Below is a small trained network, with its code and all its weights. Each question gives an input and a class and asks what happens when units are switched off, that is, made to give their printed mean instead of their output.

import numpy as np


def w(rows, s, z=0):
    codes = np.array(rows[::2]) - 128.0
    scale = np.full(codes.shape[1], s)
    scale[-1] = z or s
    return codes * scale


def f(y):
    return y / 2 * (1 + np.tanh(0.7978845608 * (y + 0.044715 * y**3)))


def log_softmax(a):
    a = a - a.max(-1, keepdims=True)
    return a - np.log(np.exp(a).sum(-1, keepdims=True))


def net(x, mask):
    res = np.array(x, float).reshape(1, 8) / 4 @ E
    y = f(res @ A[0][:, :-1].T + A[0][:, -1])
    res = res + np.where(mask, y, B[0][:, -1]) @ B[0][:, :-1]
    return log_softmax(res[-1] @ U[:, :-1].T + U[:, -1])


A, B = {}, {}
E = w([
[96,138,103,130,151,198,75,114],'x0',
[195,63,131,134,82,192,118,148],'x1',
[89,55,150,76,179,116,145,223],'x2',
[188,104,118,190,47,2,91,139],'x3',
[97,181,87,155,111,94,120,197],'x4',
[124,67,3,161,120,137,141,162],'x5',
[88,54,104,58,70,155,115,123],'x6',
[94,128,142,148,155,149,48,178],'x7',
],0.01)
A[0] = w([
[108,172,82,206,114,119,138,136,123],'neuron 1',
[73,120,32,147,97,155,27,154,143],'neuron 2',
[140,3,104,78,96,141,80,224,210],'neuron 3',
[133,225,165,96,210,104,84,168,214],'neuron 4',
[129,45,133,68,73,127,162,112,1],'neuron 5',
[131,102,224,35,127,155,74,107,111],'neuron 6',
[183,186,158,158,1,140,126,47,76],'neuron 7',
[154,72,114,111,127,201,56,106,112],'neuron 8',
[172,93,106,111,148,180,247,90,92],'neuron 9',
],0.0098,0.0033)
B[0] = w([
[125,107,158,93,153,150,78,101,189],'neuron 1',
[48,79,43,100,99,119,171,96,216],'neuron 2',
[97,158,98,184,107,74,150,156,247],'neuron 3',
[72,145,184,166,130,155,181,124,230],'neuron 4',
[56,150,175,96,159,201,112,167,178],'neuron 5',
[38,68,231,115,173,199,93,58,204],'neuron 6',
[181,134,113,132,44,11,100,147,226],'neuron 7',
[88,188,68,157,68,110,159,179,191],'neuron 8',
[91,127,84,69,165,189,183,100,205],'neuron 9',
],0.011,0.012)
U = w([
[240,106,179,175,123,54,11,118,139],'0',
[103,76,77,47,165,166,110,78,2],'1',
[118,141,92,131,90,59,155,207,222],'2',
[69,142,224,109,254,197,103,134,153],'3',
],0.0088,0.0029)

Each question gives the input, the list of numbers given to net, and the class t.
The units are the neurons (one row each of A and B). Each row of codes is followed by its name. A weight is (code - 128) times the scale printed after its matrix; where a second scale follows, it is the last column's (A, B and U).
mask holds one flag per neuron, in row order. A switched-off neuron (its flag False) gives its mean, the last column of its row in B, instead of its output. The means were averaged over made-up inputs and are rounded, as every weight is.
A unit's drop is (log p(t) with every unit on - log p(t) with that unit switched off) / (log p(t) with every unit on - log p(t) with every unit switched off).
The circuit of an input: a set's keep is (log p(t) with only the set's units on - log p(t) with every unit switched off) / (log p(t) with every unit on - log p(t) with every unit switched off). Starting from all 9 units, units are removed one at a time, each time the one whose removal leaves the highest keep (on an exact tie, the one counted first), for as long as the keep stays at least 0.8.
units of the circuit, in order: the units of the circuit, biggest drop first
unit that matters most: the unit with the biggest drop
k most important neurons: the k neurons with the biggest drops, biggest first
drop when u is switched off: that unit's drop, to one decimal
input [8,3,-6,-7,4,6,-8,4], class 1: unit that matters most => neuron 2
input [6,6,-8,-4,-2,0,3,5], class 2: 2 most important neurons => [neuron 8; neuron 7]
input [4,-5,0,5,2,7,-4,2], class 1: units of the circuit, in order => [neuron 1; neuron 2]
input [5,7,7,-8,6,4,-3,-7], class 2: 4 most important neurons => [neuron 3; neuron 6; neuron 1; neuron 8]
input [7,6,-7,5,-2,6,-8,-1], class 0: units of the circuit, in order => [neuron 1; neuron 7]
input [-6,8,-1,-5,8,-1,4,-8], class 1: 3 most important neurons => [neuron 9; neuron 8; neuron 5]
input [-6,4,0,3,-5,-1,7,2], class 3: 3 most important neurons => [neuron 5; neuron 6; neuron 2]
input [0,1,7,6,4,-7,5,-3], class 3: 2 most important neurons => [neuron 6; neuron 7]
input [-2,-4,-4,-3,-7,0,-7,-8], class 2: 4 most important neurons => [neuron 7; neuron 6; neuron 1; neuron 2]
input [4,7,-4,1,-4,-4,-3,-4], class 0: 2 most important neurons => [neuron 7; neuron 2]
input [-5,-8,-8,3,4,5,6,8], class 1: 2 most important neurons => [neuron 2; neuron 1]
input [-6,6,-5,-5,-2,6,-3,8], class 2: 2 most important neurons => [neuron 6; neuron 8]
input [5,-2,-8,-4,2,3,-2,2], class 1: 3 most important neurons => [neuron 3; neuron 2; neuron 1]
input [8,-2,1,-8,5,4,-2,5], class 1: units of the circuit, in order => [neuron 2]
input [-7,-5,3,2,-5,0,1,-8], class 3: 2 most important neurons => [neuron 5; neuron 2]
input [0,-7,-1,-3,7,3,4,-8], class 1: 2 most important neurons => [neuron 7; neuron 3]
input [-4,1,-3,-5,-7,-1,7,0], class 3: 2 most important neurons => [neuron 6; neuron 5]
input [-6,4,8,4,-8,2,-4,-6], class 3: 2 most important neurons => [neuron 5; neuron 7]
input [2,6,-2,6,3,8,-7,-8], class 0: 2 most important neurons => [neuron 1; neuron 8]
input [4,8,-5,-3,-3,6,6,8], class 2: units of the circuit, in order => [neuron 8]
input [5,-3,8,-7,3,4,4,3], class 2: drop when neuron 3 is switched off => 0.6
input [-3,-1,-7,1,1,-5,8,6], class 0: drop when neuron 7 is switched off => 0.3
input [-1,6,-7,-3,2,-7,-1,3], class 0: drop when neuron 7 is switched off => 0.8
input [5,3,-8,-4,-2,5,-5,3], class 2: drop when neuron 4 is switched off => -0.1
